Below is a small trained network, with its code and all its weights. Each question gives an input and a target symbol and asks what happens when units are switched off, that is, made to give their printed mean instead of their output.

import numpy as np


def w(rows, s, z=0):
    codes = np.array(rows[::2]) - 128.0
    scale = np.full(codes.shape[1], s)
    scale[-1] = z or s
    return codes * scale


def norm(h):
    return h / np.sqrt((h * h).mean(-1, keepdims=True) + 1e-5)


def f(y):
    return np.maximum(y, 0)


def softmax(a):
    e = np.exp(a - a.max(-1, keepdims=True))
    return e / e.sum(-1, keepdims=True)


def log_softmax(a):
    a = a - a.max(-1, keepdims=True)
    return a - np.log(np.exp(a).sum(-1, keepdims=True))


def net(x, mask):
    ids = ['ΓΔΞαβεζηθμτφψ'.index(c) for c in x.split()]
    T = len(ids)
    res = E[ids] + P[:T]
    u = 0
    for l in range(2):
        q, k, v = (norm(res) @ M[l].T for M in (Q, K, V))
        z = softmax(np.where(np.tri(T) > 0, q @ k.T / 2**0.5, -1e9)) @ v
        res = res + np.where(mask[u], z, O[l][:, -1]) @ O[l][:, :-1]
        u += 1
        y = f(norm(res) @ A[l][:, :-1].T + A[l][:, -1])
        res = res + np.where(mask[u : u + 4], y, B[l][:, -1]) @ B[l][:, :-1]
        u += 4
    return log_softmax(norm(res)[-1] @ U[:, :-1].T + U[:, -1])


Q, K, V, O, A, B = {}, {}, {}, {}, {}, {}
E = w([
[165,159,85,202,143],'Γ',
[163,116,77,172,146],'Δ',
[214,118,186,113,140],'Ξ',
[112,38,153,93,32],'α',
[93,87,63,135,134],'β',
[165,59,151,100,91],'ε',
[163,103,120,193,9],'ζ',
[170,74,146,98,112],'η',
[116,118,55,196,109],'θ',
[83,93,72,131,123],'μ',
[178,64,152,93,96],'τ',
[69,89,86,154,80],'φ',
[201,131,116,208,117],'ψ',
],0.016)
P = w([
[162,169,194,108,141],'0',
[22,166,76,70,139],'1',
[135,89,97,254,200],'2',
[158,90,107,69,107],'3',
[154,224,34,143,31],'4',
[108,57,139,195,158],'5',
[159,118,71,122,126],'6',
[187,219,71,118,77],'7',
[109,55,166,172,149],'8',
[155,109,64,124,115],'9',
[199,236,70,97,118],'10',
[68,73,134,190,158],'11',
[117,90,54,96,142],'12',
[211,204,103,40,141],'13',
],0.013)
Q[0] = w([
[253,23,76,111,241],'0.h1',
[24,2,128,222,155],'0.h1',
],0.0049)
K[0] = w([
[254,153,141,72,135],'0.h1',
[71,57,141,199,146],'0.h1',
],0.0085)
V[0] = w([
[181,2,165,179,197],'0.h1',
[45,127,103,148,68],'0.h1',
],0.0076)
O[0] = w([
[174,52,39,181,254,254],'0.h1',
[235,129,158,145,203,3],'0.h1',
],0.0074,0.0033)
A[0] = w([
[55,203,147,161,245,108],'0.n1',
[148,131,235,186,89,200],'0.n2',
[1,160,39,45,65,248],'0.n3',
[238,95,148,133,113,57],'0.n4',
],0.0073,0.0016)
B[0] = w([
[101,104,176,115,46,152],'0.n1',
[81,103,180,131,223,158],'0.n2',
[198,154,91,180,2,252],'0.n3',
[118,112,87,151,71,215],'0.n4',
],0.01,0.0045)
Q[1] = w([
[72,196,184,88,170],'1.h1',
[24,2,196,231,188],'1.h1',
],0.0075)
K[1] = w([
[51,38,138,123,126],'1.h1',
[90,166,175,149,254],'1.h1',
],0.015)
V[1] = w([
[113,252,185,175,139],'1.h1',
[153,74,78,246,165],'1.h1',
],0.012)
O[1] = w([
[52,175,133,88,131,131],'1.h1',
[107,76,86,7,114,252],'1.h1',
],0.018,0.0042)
A[1] = w([
[106,87,25,121,125,111],'1.n1',
[137,169,182,129,246,250],'1.n2',
[223,77,146,69,34,170],'1.n3',
[2,66,134,194,218,44],'1.n4',
],0.0096,0.0018)
B[1] = w([
[71,70,162,111,104,225],'1.n1',
[87,195,51,188,27,139],'1.n2',
[85,179,65,164,193,255],'1.n3',
[171,186,255,175,134,159],'1.n4',
],0.0097,0.0094)
U = w([
[114,192,128,208,40,180],'Γ',
[198,161,109,110,89,252],'Δ',
[184,144,103,128,153,178],'Ξ',
[181,157,125,91,172,240],'α',
[116,100,160,92,126,111],'β',
[3,156,183,122,127,39],'ε',
[83,147,159,68,116,67],'ζ',
[95,140,172,160,141,170],'η',
[140,100,138,80,103,45],'θ',
[71,153,136,70,127,174],'μ',
[146,86,150,100,135,24],'τ',
[122,42,206,199,137,79],'φ',
[117,129,152,87,151,88],'ψ',
],0.012,0.0031)

Each question gives the input, a string of symbols that net reads in full, and the target symbol t.
The units are the heads (2 rows each of Q, K, V and O) and the neurons (one row each of A and B). Each row of codes is followed by its name. A weight is (code - 128) times the scale printed after its matrix; where a second scale follows, it is the last column's (O, A, B and U).
mask holds one flag per unit, layer by layer, with each layer's heads first. A switched-off unit (its flag False) gives its mean, the last column of its rows in O or B, instead of its output. The means were averaged over made-up inputs and are rounded, as every weight is.
A unit's drop is (log p(t) with every unit on - log p(t) with that unit switched off) / (log p(t) with every unit on - log p(t) with every unit switched off).
The circuit of an input: a set's keep is (log p(t) with only the set's units on - log p(t) with every unit switched off) / (log p(t) with every unit on - log p(t) with every unit switched off). Starting from all 10 units, units are removed one at a time, each time the one whose removal leaves the highest keep (on an exact tie, the one counted first), for as long as the keep stays at least 0.8.
circuit, biggest first: the units of the circuit, biggest drop first
k most important neurons: the k neurons with the biggest drops, biggest first
k most important neurons of layer l: the k neurons of layer l with the biggest drops, biggest first
input Ξ ε Ξ Ξ τ τ α φ Γ τ Ξ Ξ Γ, target Γ: circuit, biggest first : (1.h1 0.h1)
input Ξ η Ξ η Δ θ α ψ ψ Ξ ψ ψ, target φ: circuit, biggest first : (0.n3 1.n4 1.n3)
input Ξ η Δ β Ξ ζ Δ Ξ Ξ ζ μ η, target φ: 3 most important neurons : (0.n2 0.n3 1.n4)
input Ξ β θ Ξ β φ, target φ: 2 most important neurons : (0.n2 0.n3)
input Γ Ξ ψ Ξ Γ τ, target ε: 2 most important neurons : (0.n2 0.n3)
input ε φ β Δ Δ μ φ α Ξ θ Ξ Ξ α Γ, target Γ: circuit, biggest first : (0.h1 1.h1)
input Ξ μ β, target φ: circuit, biggest first : (1.n4 1.n3)
input Γ Γ μ η Γ Γ Δ Ξ Ξ η μ ε ψ β, target Γ: circuit, biggest first : (0.n3 0.h1)
input Ξ φ φ, target φ: 2 most important neurons : (0.n2 0.n4)
input Ξ β Δ Ξ μ θ Ξ φ η β Ξ β Ξ, target Γ: circuit, biggest first : (0.h1 1.h1)
input Γ Δ Γ Ξ φ ε ψ τ φ, target ε: 2 most important neurons : (0.n2 0.n3)
input Ξ ε τ Ξ θ Δ Δ Ξ Ξ ψ μ τ, target φ: 2 most important neurons : (0.n2 0.n3)
input ψ μ Δ τ Ξ ψ φ, target Γ: 2 most important neurons : (0.n3 0.n2)
input Ξ Γ Ξ Γ ε Γ φ η β, target φ: 3 most important neurons of layer 0 : (0.n2 0.n3 0.n1)
input Ξ ζ Ξ Δ Δ Γ Ξ μ β Ξ Γ α, target φ: circuit, biggest first : (0.n3 0.h1 1.n4)
input Γ η θ Ξ φ Ξ β τ, target Γ: circuit, biggest first : (0.h1 1.h1)
input Γ η Ξ Δ Γ φ Δ Ξ μ ζ Ξ Γ, target ε: most important neuron : (0.n2)
input φ Ξ Ξ ψ, target Γ: circuit, biggest first : (1.h1 0.h1)
input Ξ φ Ξ Δ Γ τ Ξ τ ζ, target φ: circuit, biggest first : (0.n2 0.n3 1.n4)
input Γ Γ Ξ, target ε: circuit, biggest first : (1.h1 0.h1 0.n4)
input Ξ ψ Ξ θ ε ε φ Δ μ, target φ: 2 most important neurons of layer 0 : (0.n2 0.n3)
input Γ η Δ ε Δ Ξ, target ε: 3 most important neurons : (0.n2 0.n4 0.n3)
input Ξ τ ε Γ Γ μ Ξ Ξ Ξ θ Γ θ, target φ: circuit, biggest first : (0.h1 1.n4 1.n3)
input θ Ξ β Δ, target Γ: circuit, biggest first : (0.n3 1.h1 0.h1)
input Γ Γ Ξ θ β β, target ε: 2 most important neurons : (0.n2 0.n4)
